Below are the code and all the weights of a small trained network. Each question names an input and a target symbol and asks about switching units off, where a switched-off unit gives its printed mean instead of its output.

import numpy as np


def w(rows, s, z=0):
    codes = np.array(rows[::2]) - 128.0
    scale = np.full(codes.shape[1], s)
    scale[-1] = z or s
    return codes * scale


def norm(h):
    return h / np.sqrt((h * h).mean(-1, keepdims=True) + 1e-5)


def f(y):
    return np.maximum(y, 0)


def softmax(a):
    e = np.exp(a - a.max(-1, keepdims=True))
    return e / e.sum(-1, keepdims=True)


def log_softmax(a):
    a = a - a.max(-1, keepdims=True)
    return a - np.log(np.exp(a).sum(-1, keepdims=True))


def net(x, mask):
    ids = ['βγζηθλμξπστφψω'.index(c) for c in x.split()]
    T = len(ids)
    res = E[ids] + P[:T]
    r = norm(res)
    for j in range(3):
        rows = slice(3 * j, 3 * j + 3)
        q, k, v = (r @ M[0][rows].T for M in (Q, K, V))
        z = softmax(np.where(np.tri(T) > 0, q @ k.T / 3**0.5, -1e9)) @ v
        o = O[0][rows]
        res = res + np.where(mask[j], z, o[:, -1]) @ o[:, :-1]
    y = f(norm(res) @ A[0][:, :-1].T + A[0][:, -1])
    res = res + np.where(mask[3:7], y, B[0][:, -1]) @ B[0][:, :-1]
    return log_softmax(norm(res)[-1] @ U[:, :-1].T + U[:, -1])


Q, K, V, O, A, B = {}, {}, {}, {}, {}, {}
E = w([
[33,131,116,131,163],'β',
[20,110,45,159,140],'γ',
[14,123,136,97,136],'ζ',
[8,87,95,102,151],'η',
[20,211,143,91,129],'θ',
[37,173,82,122,175],'λ',
[98,251,86,149,156],'μ',
[162,236,218,122,58],'ξ',
[147,171,189,141,182],'π',
[94,41,204,41,140],'σ',
[133,135,20,119,171],'τ',
[136,55,69,136,172],'φ',
[138,130,31,165,191],'ψ',
[141,173,117,57,116],'ω',
],0.015)
P = w([
[57,157,123,129,215],'0',
[64,140,67,122,7],'1',
[92,169,145,122,247],'2',
[115,128,182,198,131],'3',
[162,126,104,97,167],'4',
[209,107,63,123,20],'5',
[194,146,143,88,229],'6',
],0.016)
Q[0] = w([
[130,112,99,219,100],'H1',
[115,92,207,212,163],'H1',
[148,172,105,106,253],'H1',
[212,125,162,80,154],'H2',
[133,149,191,91,69],'H2',
[139,136,78,195,68],'H2',
[136,83,102,120,81],'H3',
[127,97,180,209,131],'H3',
[102,107,153,87,219],'H3',
],0.019)
K[0] = w([
[63,139,168,146,79],'H1',
[77,161,54,38,64],'H1',
[255,102,124,77,135],'H1',
[187,120,82,89,95],'H2',
[116,150,151,102,78],'H2',
[55,96,81,191,65],'H2',
[84,159,196,202,133],'H3',
[64,144,100,107,41],'H3',
[196,185,53,80,147],'H3',
],0.015)
V[0] = w([
[80,182,163,41,110],'H1',
[84,117,20,188,155],'H1',
[165,253,78,186,90],'H1',
[144,145,115,136,96],'H2',
[77,121,130,160,144],'H2',
[152,88,193,164,165],'H2',
[112,36,133,124,135],'H3',
[157,102,87,56,121],'H3',
[107,125,183,53,93],'H3',
],0.017)
O[0] = w([
[147,55,142,77,132,248],'H1',
[190,147,59,171,101,254],'H1',
[75,157,58,56,60,125],'H1',
[96,103,87,132,98,62],'H2',
[171,112,166,124,108,238],'H2',
[119,227,159,124,121,75],'H2',
[70,125,117,205,146,85],'H3',
[168,81,48,173,147,76],'H3',
[112,9,155,126,90,97],'H3',
],0.016,0.008)
A[0] = w([
[134,126,136,254,170,111],'N1',
[176,148,133,84,171,49],'N2',
[174,87,120,179,60,2],'N3',
[124,188,103,173,123,80],'N4',
],0.021,0.0096)
B[0] = w([
[67,110,118,106,36,255],'N1',
[175,121,177,205,61,173],'N2',
[132,233,215,113,158,182],'N3',
[87,81,80,103,253,170],'N4',
],0.017,0.0098)
U = w([
[65,181,160,185,54,87],'β',
[112,118,52,111,82,81],'γ',
[143,80,98,115,136,114],'ζ',
[89,21,83,203,118,168],'η',
[120,69,114,74,118,102],'θ',
[229,96,75,186,118,133],'λ',
[212,182,90,70,69,1],'μ',
[32,149,140,32,175,132],'ξ',
[101,228,186,102,188,108],'π',
[94,108,188,144,245,193],'σ',
[139,132,59,131,190,204],'τ',
[31,143,94,199,183,221],'φ',
[100,177,93,136,211,201],'ψ',
[181,40,76,70,187,136],'ω',
],0.011,0.0054)

Each question gives the input, a string of symbols that net reads in full, and the target symbol t.
The units are the heads (3 rows each of Q, K, V and O) and the neurons (one row each of A and B). Each row of codes is followed by its name. A weight is (code - 128) times the scale printed after its matrix; where a second scale follows, it is the last column's (O, A, B and U).
mask holds one flag per unit, heads first, then neurons. A switched-off unit (its flag False) gives its mean, the last column of its rows in O or B, instead of its output. The means were averaged over made-up inputs and are rounded, as every weight is.
A unit's drop is (log p(t) with every unit on - log p(t) with that unit switched off) / (log p(t) with every unit on - log p(t) with every unit switched off).
The circuit of an input: a set's keep is (log p(t) with only the set's units on - log p(t) with every unit switched off) / (log p(t) with every unit on - log p(t) with every unit switched off). Starting from all 7 units, units are removed one at a time, each time the one whose removal leaves the highest keep (on an exact tie, the one counted first), for as long as the keep stays at least 0.8.
circuit, biggest first: the units of the circuit, biggest drop first
unit that matters most: the unit with the biggest drop
top k neurons: the k neurons with the biggest drops, biggest first
drop of u: that unit's drop, to one decimal
input β β η η, target π: unit that matters most	N3
input μ ξ λ η η, target λ: circuit, biggest first	N2, H1
input μ θ θ, target μ: circuit, biggest first	H1, N2, H3
input σ φ μ, target φ: top 2 neurons	N4, N1
input λ λ σ σ, target μ: circuit, biggest first	H1, H2
input ξ β ψ λ, target π: circuit, biggest first	N3, H1, H3
input η λ μ θ, target μ: circuit, biggest first	H1, N1
input η ξ β λ γ, target λ: circuit, biggest first	N1, N2
input η λ η η π η λ, target π: circuit, biggest first	H1, H2, N2, H3
input λ η λ γ θ, target λ: top 2 neurons	N2, N1
input η θ ξ η ξ ζ, target β: top 2 neurons	N1, N3
input σ η ξ, target σ: circuit, biggest first	H1, N1
input β η λ η, target β: top 2 neurons	N3, N1
input η λ φ, target φ: circuit, biggest first	N1, H3
input γ β μ η η λ, target β: circuit, biggest first	H3
input τ η λ σ, target β: top 2 neurons	N1, N3
input η λ η ξ, target μ: top 3 neurons	N3, N1, N2
input γ φ η φ η, target φ: top 2 neurons	N4, N1
input θ τ θ η θ ξ η, target ξ: drop of H2	0.2
input η φ φ β, target φ: drop of N4	0.5
input η θ λ σ ξ θ φ, target φ: unit that matters most	H1
input σ η ξ θ ω, target ω: drop of N1	0.2
